lgqz: [ 16 -20   1  -4 -10  25 -12  -8   4   0 -17   8  -9 -17  -7 -25   8  12
 -13  15]
hjgd: [ -4  -3  19  10 -12 -40   0 -10 -39 -27 -31  18 -14  18  19   8  -9  -6
  -9  40]
lgqz: [ 52  10  11   6 -32  12 -24  12  19  43  33  -7 -32 -44  32  19 -34   2
 -29  19]
hcqm: [ 31  20  -6   3   2  -7  17 -13  20  10  30   1  -5 -27  25  23 -19  20
 -24  -5]
jlmz: [  7   8 -26  -9  -7 -33  27 -32 -39 -22  13   9   2  15  -9  11  24  22
   4  39]
hnzp: [-19  21 -23  17  35  11  57  34   3 -13   2  13 -29 -18   0  14 -11  10
   0   6]
jlmz: [ 29 -31 -24 -39  -7   9  16  10 -22  -2  -1  -6   6  -4 -21  28  13  19
 -13  27]
zsbd: [ 11   3  -6 -17 -34  -5 -34 -21   4  38  15  21  12   4  20 -31   2  14
  18 -11]
hjgd: [-11 -11   2  11 -20 -12  -4  23 -27 -18 -14  13   6  -4  32  26 -15 -14
 -15  30]
hjgd: [ -2   0   8 -23   5  -4  17   3  -4 -14  -4 -23  12  24  -4  68  -2 -32
 -33 -32]
jlmz: [ -4 -25  36 -14 -45  26 -69 -11 -21   8 -20 -42  -3  39 -40   4  32 -67
 -10   0]
hjgd: [-22   1   8 -23 -16 -16 -11  -4  -4   7 -16  20  27  34  31  20  -9 -21
  -5 -45]
hcqm: [ -3  19   7  -2   0 -17  17 -40  -9 -24  -5  -1  -3  22   1  25  10 -13
 -27 -13]
hcqm: [-29  -4  21  13   6  28 -13  40   7  10 -35   9 -29   3  -1 -20 -14 -28
   7 -12]
zsbd: [  6  18  -5   0  20   4  26 -28   4 -16  17 -31 -12  10 -40  18  25  -5
 -11  -8]
zsbd: [ 16 -11  -1 -33  15  -8  20 -18   0 -10 -10  -8  12  17 -18  23   9  10
 -14 -19]
hjgd: [-23  12  14  43  -5   4 -11  16  -5 -15   0  -7 -15 -11  11  -1  -7 -28
  -2  22]
jlmz: [ 10   2  48  17 -13   2 -38 -52  12 -10 -28  -8 -18  10  -3 -29   5 -22
 -26  -9]
zsbd: [ -5  -3  -8 -23  25 -16  13  32 -19  26  -2  -8 -23  30 -47 -18   7  13
  59  12]
jlmz: [-24  27  17  30  20   3   4   3  16  -6   4 -17 -17   7  -8  -1  -4 -26
   4 -20]
zsbd: [  4  33  -7  14 -13  12   8 -62  12 -18  29 -13   1  -2   0  17  26 -14
 -39 -18]
hcqm: [ 28  41  14  -5   9 -31   4 -30  25  44  24  11 -32   7  12 -17 -22  23
  15 -28]
jlmz: [-16 -38 -21  -4 -31 -20 -16 -13 -41 -47  -8  10  71   6  22  13  23   2
  -6  34]
hcqm: [ -7  12   1  20  23  -1  13   9  -3   2  -6   5 -39  -3 -24 -39   2  14
  30  25]
hnzp: [-17  14  17  19  -3 -47 -14 -48  -2 -17 -14  30  22  19  34 -37  -4  13
  14 -10]
hcqm: [ -7   1 -18   6 -24   0 -12 -20 -27  -4   7  10  -4   6 -11 -29  28   6
  17  36]
hcqm: [ 41   2   9   5  50  -8  52  18  19 -15   1 -20 -31 -32 -10  36 -30  28
 -27  13]
hjgd: [-24 -43  -7  16 -64  56 -57  60  -8   6 -22  32  27 -43  61  -6 -18 -30
 -25  26]
jlmz: [ -5  -4   5  34  38  22  11  26  20 -13  -1 -22 -17 -28 -29 -27  -2   7
  16  16]
lgqz: [  9 -24  19 -14  21 -20  -3  24  14 -11   2 -37  48   5   2  49 -20 -12
  -7 -28]
hnzp: [ 47   4  18   3  -4  21  -8 -53  12  -6  10 -38 -34 -11 -42  -3  25  -1
 -36  16]
hjgd: [-29   0   2   9   3   0   8  27  -5 -14 -15  11   9   3  23  20 -14 -19
  -7  -9]
hcqm: [ 14  11  16  -5  25 -36  26 -33  -6 -25  -3 -19  -4  22 -17  27   3   3
 -13  -5]
lgqz: [ 10   6   1   5  -8 -23   9 -27 -25 -20  -2   2 -11   7  -2   8   9   5
 -11  32]
hnzp: [ 20  -1  14 -14 -31 -13 -40 -36  -2  17  18 -20  18  18  -4   2  12 -13
  -1  -9]
hjgd: [ 15 -16  -8 -61   4 -14  15 -17   0  12 -17  16  26  30  -1  18   3  20
  -6 -44]
lgqz: [-38   1   3  32  11  29  -8 -22   8 -42  -3 -28  20   6 -32 -16  38 -32
  -4 -12]
hnzp: [-25 -15 -35  22  19  16  19  18   6 -36  17  -5  50 -29  -2  -5  15  17
  11  11]
lgqz: [  3 -15 -20 -36  20  39  36  -1  -4 -12 -16 -15 -14  14 -56  19  33  -1
 -17 -13]
jlmz: [  4 -29  23  -2  -4 -10 -26  30 -18  -3 -15 -26   6   9 -14  14  -7 -20
   9  25]
hnzp: [-23  -3 -23 -21  33 -21  28 -17   5 -19   1   6  53  25 -13  -7  19  24
  28 -40]
hjgd: [-26 -15  -7  -5   2  12  -7  52  23  13  -5  21  43 -15  46  11 -32  -4
   6 -41]
jlmz: [-18 -10  30  31 -19   7 -43 -46   8 -36 -25   0  27   2  14 -32  15 -23
 -22  -7]
jlmz: [-30  -7 -35 -20 -46  29 -31   4  -8  23  18  18  41  10  13 -12  26 -15
  16 -20]
hnzp: [-38   7  -4  10  43  -5  61  65 -21 -39 -16 -19 -16  13 -12  75 -16 -34
 -11   4]
zsbd: [  1  -9  10  -9  13  -5  -3  15   6  17 -24  18 -12   4   0 -29 -15  16
  20  -6]
jlmz: [-18   5  18  13  12 -45  12  15 -20 -30  -5 -14  18  20  18  49 -19 -23
  -4   4]
zsbd: [-13 -40  19  18 -23  65 -40 -13   6 -35 -51  -1   4 -19  -9 -33  25 -30
 -44   9]
hjgd: [  4  -6   9 -24  -8  23 -20 -20  19  19 -10  -3   5  15 -12 -12  12 -10
  -8 -42]
hcqm: [-10 -11  -7   7   3   1  20 -12 -22 -51 -11 -13  14   3 -11  32  20 -13
 -30  21]
hcqm: [-11  -6 -34   9  43  39  61  40  16 -27  -7   9  -9 -39  -8  13  -3  23
 -16   4]
hnzp: [-16  11  -3   7 -45   1 -35  31  -9  27  34  -9  18   1  36  38 -15 -43
   0  -4]
zsbd: [ -9  18 -20  -5   2 -16   1 -32   3   4  37 -13  32  18 -16  -8  26   8
  27 -21]
zsbd: [-28  34 -27  29   5 -19  30  -5 -14 -33  52 -27  27   3   2  51  16 -20
  -1   7]
hnzp: [-23  24 -11  24  -5 -27  20  65 -26  15   9  31 -30 -10  45  21 -42  -4
  23  37]
zsbd: [ -8 -58  23 -19  22  40 -10  12   1 -27 -78   0  -3  10 -43 -36  17  -4
  -9  -3]
lgqz: [ 13  37   0  27 -39 -29 -12 -10 -25  19  34  13 -38  -9  34   7 -15  -4
   0  49]
hnzp: [-15  -3  15  23 -12 -10  -9  54 -16  17 -40  57 -41 -18  54 -30 -48   7
  14  38]
lgqz: [ 22  25   6  10  -3 -29   3 -22   6   5  36 -17   0  -5  14  26 -11   2
  -9   1]
lgqz: [-34 -10   0  -4  25  20 -13  44  36  15   9 -23  47   6  -7   1  -7 -20
  31 -63]
hcqm: [  2 -22 -17 -30 -12   9   2  -1   7 -13   8  -6  62  -2  21  50   3  -6
 -33 -35]
lgqz: [ 14  18  -7  12  -4  28  -3 -39  27  12  13  11 -20 -22  -5 -44  14  20
  -8  -7]
zsbd: [-38  16  -7  32  26 -20  19  12   6 -25   9   5  27  -2  18  -2  -8   0
  20 -11]
hjgd: [ -6  -2   0   8  24   6  33   5 -12 -29 -24  -1 -27   0 -22   5   7   2
 -11  20]
hnzp: [-14  25 -13   8   7 -28  11 -34   6  -3  16  22  20   9  18 -22   5  22
  20 -19]
lgqz: [-25  16   9  41 -11   6 -32   6  11  -4  34 -33  22  -6   5   4   4 -38
  10  -5]
[-11  -3 -32 -26 -28  63 -19   9  10  38  19  -1   0   1 -26 -17  33 -15
   8 -27] => jlmz
[ -3  25   6 -11  13 -28  23 -47 -10 -11  -8   4 -16  38 -17   1  16   2
  -1 -17] => hcqm
[-21  13  22  27  16   7  -2  -1  26 -16  -8  -8   5  -3  14   4 -13 -24
 -16 -33] => jlmz
[  3   4  16  19  11 -29  16 -50 -16 -58 -11 -18   9  11  -8  21  16  -6
 -31  19] => lgqz
[-30  47  -6  56   9  24  28  -6  27 -13  -2  43 -41 -37  45 -26 -18   1
 -24  -8] => hnzp
[ 35 -39   3 -44   2   6 -23  48  32  59 -14  28  20 -24  30 -23 -45  42
  21 -28] => lgqz
[-23   8   3 -14  12   1  16  -9  15 -12 -11   3  25  21  12  30  -2 -19
 -20 -59] => hcqm
[ -2  33 -22  12 -35 -18   7 -71 -15 -28  38   7  25   4  29  27  27  -5
 -35   3] => hcqm
[-50  35  -2  34  15 -24  23   1 -17 -20  -7  23 -17  21  12 -12  -1 -12
  23   3] => hjgd
[-33 -14  11  22  13  39   7  23 -16 -33 -48  -3 -38   4 -34 -17  17 -30
  -9  24] => zsbd
[  8 -33   1 -26   9  -8  -3  18 -11 -14   1 -40  39  15 -29  39  10 -10
   2  -1] => lgqz
[ 13   8   4 -12  16 -36  19 -17  10  11 -19  48  -5   1  36 -25 -28  45
   8 -15] => lgqz
[-13  20 -21 -28  -6   1  29 -36 -32  -9  -1  -1 -21  46 -40  19  43 -15
  -5  -6] => zsbd
[ -4  -6 -33 -34 -51  41 -10 -38 -32   7  -9  25 -14  20 -20 -17  52  -7
 -17  12] => hjgd
[  0  24   8  -2  11  12  12  -4  34  18   1  11 -15  -5  20   7 -20  -4
 -19 -49] => jlmz
[-12  -2  12   5   7   2   9  21   3  -5 -29  22 -14  -3  24   4 -23  -6
 -13  -8] => lgqz
[ -6 -12 -11  -9 -10  23  -8  18  -9   9  -3  -2  -5   1 -17  -7  13  -7
   8   9] => lgqz
[ 57 -12   8  -9   1 -15 -10 -53  14 -13  32 -46  29 -14 -22  18  15  21
 -24   9] => lgqz
[  6  -4 -10 -14  12 -27  24  -7   0 -24  15 -11  46   3  16  52  -5   7
 -18 -17] => zsbd
[-32  33  -8  30 -17   5  16 -10 -15 -22   0  21 -22   1  28  17   2 -27
 -26   8] => zsbd
[-21 -16 -18 -46  -5  10   1 -25 -31   0 -27   6   4  56 -55 -25  52  -3
  25 -12] => zsbd
[ 23 -49 -11 -34 -15  27 -16  15 -21  -2  -8 -29  13   1 -45  10  28  -1
  -3  30] => lgqz
[ -6 -47 -10 -17  -8  17 -36   6  -7  -1 -10 -11  45   5 -33 -43  31  11
  35  10] => lgqz
[ 24 -19  12 -14  -3  -6  -1 -11 -19 -15 -15 -19  -8   9 -23  19  10  -3
 -19  25] => jlmz
[-15   5 -13   1 -19  42   4  -3 -12 -13   4 -17 -16   4 -23  27  29 -38
 -30   3] => hjgd

tn_fc: [-15  -6   6 -10  23  17  16 -42  37  14   2 -13 -29  42 -14   8 -20 -44
 -24  31]
zl_hd: [ -9   6 -20  -2  -3  10   0  12  21  10 -33   4  -4 -18  31   9   6 -11
  11   3]
fr_ql: [-23  -1   9 -20 -17  15  31 -29   2  -4 -23  -1  25  33  -6   5  10  23
  -9   4]
zl_hd: [  0  15 -10   3   1   7 -19  21 -25 -32  44 -10  -5  16  38 -32 -47   7
  14  29]
zl_hd: [ 13   2  15   1  25 -34  14 -17   9  40  20  20 -23 -13 -58  18  27 -18
 -40   7]
jn_lj: [  4  -4   0  19  -6   0 -21  24  11   7  -8 -11 -21 -26   6   9  -9 -25
  13  -3]
tn_fc: [  7 -49 -33  31   2 -15 -41  53  51   4   6  27 -58  66 -53  12  54 -60
 -48  20]
jn_lj: [  0 -29  59  21 -63 -18 -14  28  -2  24   1  -9  -5 -27 -71  23  18   6
  -6   1]
zl_hd: [  4  -1 -18  -5  13   0   0   1  26  20 -22  14  -7 -15  11   7  20 -16
  -3  -1]
fr_ql: [  7 -15  17 -12   1  10  14 -36  18  24 -41  -5  22 -32  -7  14  19   3
  12 -35]
hm_qc: [-25  29   3   5   8  -2  41 -34 -34 -19 -35 -23  18   2  -8  33   1  21
   5 -49]
pc_gp: [-23  23  26  18 -40 -29  17  26 -64 -26  25  -5  10  15 -45  15   2  47
 -15  -1]
fr_ql: [-30   2 -22   6 -28  11  -7  39   3 -27   5   3 -14  58  13  -6  -6  -2
 -13  43]
hm_qc: [  6 -16  11 -10 -10  12  -1 -12  11   7 -16  -2  18 -11   5  -5   5   8
  12 -10]
pc_gp: [ 32 -11   5  -3  39  11 -13 -34  19  18 -10 -15   0 -48  21  -5 -16 -26
  28 -36]
fr_ql: [ 15  -1   3 -10  28 -12  19 -36 -11   4   0  10  18   0 -22   2  24  15
 -11 -33]
jn_lj: [ -7  13 -20  -7  20   5  11 -12   0  -8  -3   2   0  16  19  -2  -5  -2
  -3   2]
hm_qc: [-14   1  26   3 -28  12  12 -12 -11  -3 -31 -27  19 -21   0  17 -11  15
  23 -25]
pc_gp: [-13  -8   0   4 -12  24 -13   6  17 -12   2 -20 -16  26  18  -7 -32 -23
   8  26]
tn_fc: [  6  -5  20  -1  12 -14  21 -33   0  20 -13   1   5 -11 -44  22  26   1
 -15 -30]
jn_lj: [  4   8 -16  17   7  -6 -17  25 -14 -17  13  -4 -13  -2  14  -4 -12  -7
   8  -4]
tn_fc: [-16  13  19 -21   4  12  35 -47  -5   3  -5 -11  16  13  -3   4 -15  13
  -5   5]
pc_gp: [ -1   0   4   4  17   9   2 -22  12   5  -9 -19 -13  -5   3   9 -17 -24
   6 -10]
hm_qc: [ 33 -46  -6  14 -13  -5 -41  34   7  -8  -1  14  10  -3 -15 -14  39   5
  10 -33]
pc_gp: [ -3  -8   5   1   9   9   3 -19  18   6  -9 -11 -11  10  -8   8  -5 -22
  -4  -2]
zl_hd: [ -9   4 -11  13   7   8   0  -5 -32 -49   5 -23   8  42   8  -3 -18  11
  10 -28]
pc_gp: [-23  47 -37  -2  15 -21  33  12 -18   1 -17  24  -3  -3  14  21  23  15
 -19   4]
jn_lj: [-12   2 -39 -25  37  23  21 -31  73  40 -52  18 -20   5  34  15  19 -49
 -15  22]
hm_qc: [ 12  -1   2  20  11 -13   1  -6 -27 -13 -24 -14  13 -26 -16  21  18  11
  17 -71]
pc_gp: [ 19  -7 -14 -18  42 -16  24 -38  29  40 -30  32   6 -18 -24  17  58  -9
 -24 -31]
pc_gp: [ -8  15 -10  -1  20  -8  21 -16   4  10 -16   4  -7  -1  -8  20  14  -8
 -13 -10]
fr_ql: [  7 -16 -26  13   3  -1 -16  23  21   1 -31  10  -9  -3   3  12  33 -17
   3 -24]
hm_qc: [ 24 -21   5   5   0  -2 -22   7   7   7  -1   3   5 -25  -3  -7  11  -3
  13 -20]
jn_lj: [ 17 -19  30 -18 -16  -2   3 -17 -12   5  16  10  35  -5 -21 -20  13  36
   0  -6]
fr_ql: [-15  -6  -3   9 -32  17 -17  32  23   5 -27 -11 -12 -14  24   8 -10 -18
  18  17]
tn_fc: [ 10   6  -6  13  -6 -19  -9  28 -16   3  -6  10   3 -35  -4   8  20  12
   7 -22]
hm_qc: [ -4   7 -20  15   9 -16  -2  20 -16 -19  11   8 -13  28 -13   6  13   0
 -16  -5]
zl_hd: [-30  36  -6  26   9 -14  20   3 -30 -21  -1 -23 -26  19 -15  33 -18 -10
 -11  -9]
jn_lj: [ -9  -1  11 -25   1   8  29 -38   8  11 -11   6  20  17 -10   1  11  15
 -13   5]
zl_hd: [-21  19 -31   5  14  -9  26   2  50  52 -81  17 -28 -43   1  59  49 -41
 -14 -13]
zl_hd: [-14   9 -35   8   0  27 -12  16 -16 -51 -14 -21   9  28  61 -13 -29   7
  33 -14]
tn_fc: [ 11 -30  30 -22  19  28   8 -68  20   1  10 -22  14  30 -12 -18 -24 -10
   2  -5]
jn_lj: [-64  25  -1  13 -14   0  47 -10  27  18 -49 -15 -43  40 -39  66  10 -40
 -42  27]
fr_ql: [ -8  -4 -29  17 -11   0 -19  43  10 -13  -9   7 -19  18  12   4  11 -14
  -2   9]
tn_fc: [ -1   0 -12   6 -19 -10  -7  33 -15 -12  -2  15  10   2  -1  -1  22  22
  -1  -4]
tn_fc: [-22  24  24 -21  23  11  48 -70   9  22 -10 -20  -2   3 -10  19 -26 -12
 -13  10]
hm_qc: [-33  41   6  13 -11  -7   6  25 -10   2  35 -15 -44   6   6   9 -53 -23
 -14  68]
fr_ql: [-10  36 -10  -6  17 -25  40 -17 -42  -7  -8  14  23  -4 -12  17  25  39
 -14 -30]
[ -6  -8 -22  -6   0 -18   8  17  21  14   1  41 -12  40 -32   6  53  -3
 -46  27] => jn_lj
[ 20   5 -12  -4  37 -11  -4 -10   7  15  18  13 -12 -15   4  -8   1 -15
  -7   1] => hm_qc
[-11   8   9  18 -22 -25   3  27 -44 -28  31   2   0  33 -41   4   8  28
 -20   2] => jn_lj
[ 23 -48  43 -30  11  27   4 -72  36  21   5 -11  21  16 -26 -20  -6 -10
  -1  -5] => fr_ql
[ 12  32 -45 -16  41 -23  22  -2   1  24 -24  43  12 -41  27   7  45  14
  -8 -20] => pc_gp
[  3 -18   4  -8   1  -6  18 -20  38  43 -54  17   5 -26 -31  32  56 -12
 -14 -27] => zl_hd
[  2  31 -11   5  29  -9  12 -12 -17   3 -10  -8  -3 -38  20  13 -12  -3
  14 -26] => pc_gp
[  2  20 -20  13  30 -21   1   9 -14  -6  22   8 -23   9  -7   5   0 -12
 -17   2] => hm_qc
[ 34 -41  17  -7 -25   2 -21   3 -30 -28   8   8  58   2 -11 -33  29  58
  23 -49] => tn_fc
[  9 -18  -5 -23   2  -4   8 -10  24  21  -2  34  13  16 -17 -10  41   9
 -25  15] => jn_lj
[ -3  -7  41 -22 -14  20  17 -44  10  19  -9 -18  20 -19  -1  -2 -22   7
  12   5] => fr_ql
[-40  39  16 -21  -6  -9  67 -43 -20  12 -24   3  20  12 -26  32  13  32
 -28   4] => tn_fc
[  7 -13 -15  15 -15 -15 -18  41  -4  -7  -1  19  -2   6 -15   2  34   7
  -7  -8] => tn_fc
[ -5  12   4  -7  -1   7   7  -9  -9  -3   1  -7  10  -9  18  -5 -17  10
  11   3] => tn_fc
[ -5   0  -3  -2   4   8  -1  -3  11  -1   4  -4 -10  13   7  -3 -12 -13
  -3  15] => tn_fc
[ 22 -25 -18  -9   5  -8 -18  20  35  25   0  37  -5  -3  -6 -12  42 -11
 -16  15] => jn_lj
[  1  -6  22 -34   3  27  29 -62  16  20 -41  -9  42 -27  18   0   0  18
  21 -25] => hm_qc
[-32  38 -20   6 -24 -15  15  40 -35 -22   7  13   0  20  10   6   2  30
 -13  27] => pc_gp
[ 12  -7 -17 -11  53  13   9 -47  49  31 -34  -2 -16 -17  14  13   7 -47
   0 -21] => pc_gp
[  7 -15   6  -2  -2   7  -4  -9 -11 -19   6  -6  17  19  -4 -12   0  14
   6 -17] => zl_hd
[ -5   4  -9  -5   4   0   2   3   5  -1  10   8  -6  18   2  -6  -1  -3
 -12  21] => hm_qc
[  8 -34  10  20 -32 -15 -29  47  48  45 -18  18 -34 -28 -42  23  42 -38
 -17  18] => jn_lj
[ 15 -12  16 -14  15   2  18 -45   9  21 -28   0  24 -25 -16  10  24   8
   5 -41] => fr_ql
[ 12  -5 -30 -28  28   2   9 -16  18   6   4  37  15  26  15 -22  29   9
 -19  12] => jn_lj
[ 22  12  26  14  31  -5  -2 -34 -25   2   3 -36   0 -61   1  10 -35  -9
  33 -54] => pc_gp
[  5 -19   2   2  -2  -4  -3  -1   7  -1  -1   7   0  21 -26   2  23  -1
 -14  -7] => tn_fc
[-43  37   5  43 -13  -1   8  18 -28 -26 -14 -52 -40   3  -2  44 -49 -28
  11  -7] => jn_lj
[ 26 -20   8 -16  -1  -2 -11  -5  -1   6  16  18  25 -10  -2 -26  15  23
   4  -4] => jn_lj
[  2  -3  15  -4  -3 -13  11  -7  17  35 -10  12  -6 -23 -30  17  23  -8
 -16   5] => zl_hd
[ -6  15  13   0 -12   1   5   1  -7  10  -9 -10   3 -35  11   8 -16   5
  15   1] => fr_ql
